Below is a small trained network, with its code and all its weights. Each question gives an input and a class and asks what happens when units are switched off, that is, made to give their printed mean instead of their output.

import numpy as np


def w(rows, s, z=0):
    codes = np.array(rows[::2]) - 128.0
    scale = np.full(codes.shape[1], s)
    scale[-1] = z or s
    return codes * scale


def f(y):
    return y / 2 * (1 + np.tanh(0.7978845608 * (y + 0.044715 * y**3)))


def log_softmax(a):
    a = a - a.max(-1, keepdims=True)
    return a - np.log(np.exp(a).sum(-1, keepdims=True))


def net(x, mask):
    res = np.array(x, float).reshape(1, 8) / 4 @ E
    y = f(res @ A[0][:, :-1].T + A[0][:, -1])
    res = res + np.where(mask, y, B[0][:, -1]) @ B[0][:, :-1]
    return log_softmax(res[-1] @ U[:, :-1].T + U[:, -1])


A, B = {}, {}
E = w([
[104,139,155,74,207,100,44,61,195,114,165,171],'x0',
[139,113,117,47,150,136,199,132,121,192,254,100],'x1',
[3,176,86,165,201,182,205,73,105,85,113,95],'x2',
[139,60,99,91,75,166,212,66,195,101,69,164],'x3',
[222,193,212,125,161,234,199,85,77,139,121,248],'x4',
[119,47,191,150,203,88,203,175,140,25,143,90],'x5',
[128,118,129,128,129,128,126,116,122,129,132,124],'x6',
[138,136,121,129,118,97,149,99,105,110,142,130],'x7',
],0.0074)
A[0] = w([
[252,97,174,100,13,69,44,131,168,181,154,173,146],'N1',
[78,134,125,91,50,160,90,89,126,166,117,114,155],'N2',
[132,164,74,131,91,153,92,80,108,182,112,124,70],'N3',
[86,130,55,93,82,99,107,126,118,128,116,107,82],'N4',
[124,133,129,2,128,159,183,142,90,199,217,89,61],'N5',
[145,176,22,99,104,169,98,133,142,154,127,210,101],'N6',
[199,194,205,141,152,241,169,93,54,128,137,250,80],'N7',
[153,108,167,157,192,126,138,175,107,76,159,95,83],'N8',
[148,40,202,100,183,163,147,144,159,34,136,101,91],'N9',
[117,180,146,164,165,90,83,170,43,169,165,126,43],'N10',
[78,214,82,149,124,183,128,52,145,121,138,92,130],'N11',
[127,107,64,103,95,118,203,15,167,104,90,154,128],'N12',
[135,153,141,66,241,90,40,33,232,90,144,177,123],'N13',
[136,155,71,113,148,136,87,104,105,226,126,183,142],'N14',
[171,164,161,190,120,121,102,86,142,95,46,105,76],'N15',
[130,110,116,129,72,118,161,148,35,151,94,101,249],'N16',
[94,213,124,194,190,100,99,146,26,114,184,120,127],'N17',
[129,84,81,88,107,151,180,127,215,141,86,165,63],'N18',
[100,157,169,183,90,144,51,137,117,70,37,159,93],'N19',
],0.0076,0.011)
B[0] = w([
[42,117,108,132,230,181,152,162,66,150,117,191,243],'N1',
[191,154,156,196,181,73,158,113,101,76,119,104,172],'N2',
[196,82,178,196,91,79,156,110,100,87,99,116,149],'N3',
[118,26,104,161,112,35,79,155,152,101,122,55,148],'N4',
[56,113,160,121,28,111,149,3,211,171,189,208,175],'N5',
[154,130,199,149,142,51,150,100,118,59,93,73,164],'N6',
[90,47,46,168,110,69,21,185,138,106,168,83,224],'N7',
[170,128,170,170,123,81,149,107,109,118,99,162,159],'N8',
[163,170,232,200,124,41,150,143,64,79,90,147,184],'N9',
[168,58,183,42,80,125,66,155,63,201,37,174,152],'N10',
[86,73,131,120,221,172,162,135,35,65,121,207,173],'N11',
[177,105,133,18,198,156,75,133,204,187,38,107,179],'N12',
[196,196,21,145,49,200,204,181,126,116,147,97,204],'N13',
[198,144,210,166,127,88,158,99,106,58,115,101,182],'N14',
[76,100,173,129,43,115,150,59,164,181,202,158,149],'N15',
[180,222,99,159,147,215,137,153,163,111,183,115,245],'N16',
[140,144,138,50,129,151,78,160,146,185,38,153,199],'N17',
[143,79,188,60,101,140,64,135,159,189,48,102,148],'N18',
[73,131,147,92,62,138,192,11,255,196,204,188,176],'N19',
],0.0089,0.012)
U = w([
[218,104,195,17,117,135,51,142,136,207,21,130,112],'0',
[198,130,221,184,135,26,176,99,84,62,99,119,59],'1',
[40,16,11,172,90,5,39,173,138,88,151,39,72],'2',
[70,122,164,96,53,107,184,2,161,183,206,168,72],'3',
[167,170,128,116,172,150,121,125,142,116,146,127,250],'4',
[42,90,117,134,227,174,193,126,46,104,98,181,71],'5',
[237,162,51,154,40,215,202,165,107,132,124,93,44],'6',
],0.0091,0.013)

Each question gives the input, the list of numbers given to net, and the class t.
The units are the neurons (one row each of A and B). Each row of codes is followed by its name. A weight is (code - 128) times the scale printed after its matrix; where a second scale follows, it is the last column's (A, B and U).
mask holds one flag per neuron, in row order. A switched-off neuron (its flag False) gives its mean, the last column of its row in B, instead of its output. The means were averaged over made-up inputs and are rounded, as every weight is.
A unit's drop is (log p(t) with every unit on - log p(t) with that unit switched off) / (log p(t) with every unit on - log p(t) with every unit switched off).
The circuit of an input: a set's keep is (log p(t) with only the set's units on - log p(t) with every unit switched off) / (log p(t) with every unit on - log p(t) with every unit switched off). Starting from the 12 units with the biggest drops (on a tie, the unit counted first), units are removed one at a time, each time the one whose removal leaves the highest keep (on an exact tie, the one counted first), for as long as the keep stays at least 0.8.
circuit, biggest first: the units of the circuit, biggest drop first
most important unit: the unit with the biggest drop
k most important neurons: the k neurons with the biggest drops, biggest first
drop of u: that unit's drop, to one decimal
input [6,-3,-3,-8,-8,0,-1,-7], class 0: most important unit	N7
input [3,0,-6,6,-4,-7,-3,-4], class 1: circuit, biggest first	N2; N6
input [-7,-4,-8,-1,-7,-1,-7,6], class 5: 2 most important neurons	N1; N7
input [-1,6,2,-7,-7,4,3,0], class 0: 2 most important neurons	N17; N7
input [3,7,6,-4,6,-5,-3,5], class 3: 2 most important neurons	N5; N1
input [6,-7,7,-2,-4,2,0,-6], class 3: 2 most important neurons	N19; N1
input [3,3,1,7,8,-8,1,-3], class 1: 2 most important neurons	N14; N6
input [-2,0,0,-6,6,3,-8,1], class 0: 2 most important neurons	N17; N10
input [-1,-3,8,1,-7,-3,-8,5], class 5: 2 most important neurons	N11; N7
input [-4,-7,6,-2,6,8,6,-1], class 1: 2 most important neurons	N9; N1
input [-4,5,6,-1,6,7,6,-5], class 1: 2 most important neurons	N9; N1
input [0,8,0,3,-6,4,-2,-1], class 3: 2 most important neurons	N5; N7
input [4,-3,7,-8,-4,4,2,1], class 0: 3 most important neurons	N17; N1; N10
input [-6,6,-5,8,-8,-5,-5,6], class 0: most important neuron	N12
input [-7,-4,2,8,4,6,6,8], class 0: 3 most important neurons	N12; N13; N18
input [-7,-6,2,-6,-6,-7,7,-8], class 4: 2 most important neurons	N16; N7
input [5,-1,6,8,-6,-5,5,5], class 0: 3 most important neurons	N12; N7; N18
input [0,7,-3,8,-3,6,2,-4], class 0: drop of N12	0.2
input [4,3,5,-8,3,1,-1,3], class 0: drop of N10	0.1
input [-6,-1,-3,-5,7,0,7,4], class 2: drop of N18	0.0
input [-3,-8,-3,4,-1,5,-1,8], class 3: most important unit	N19
input [3,5,1,-4,5,-1,-8,4], class 2: drop of N7	0.9
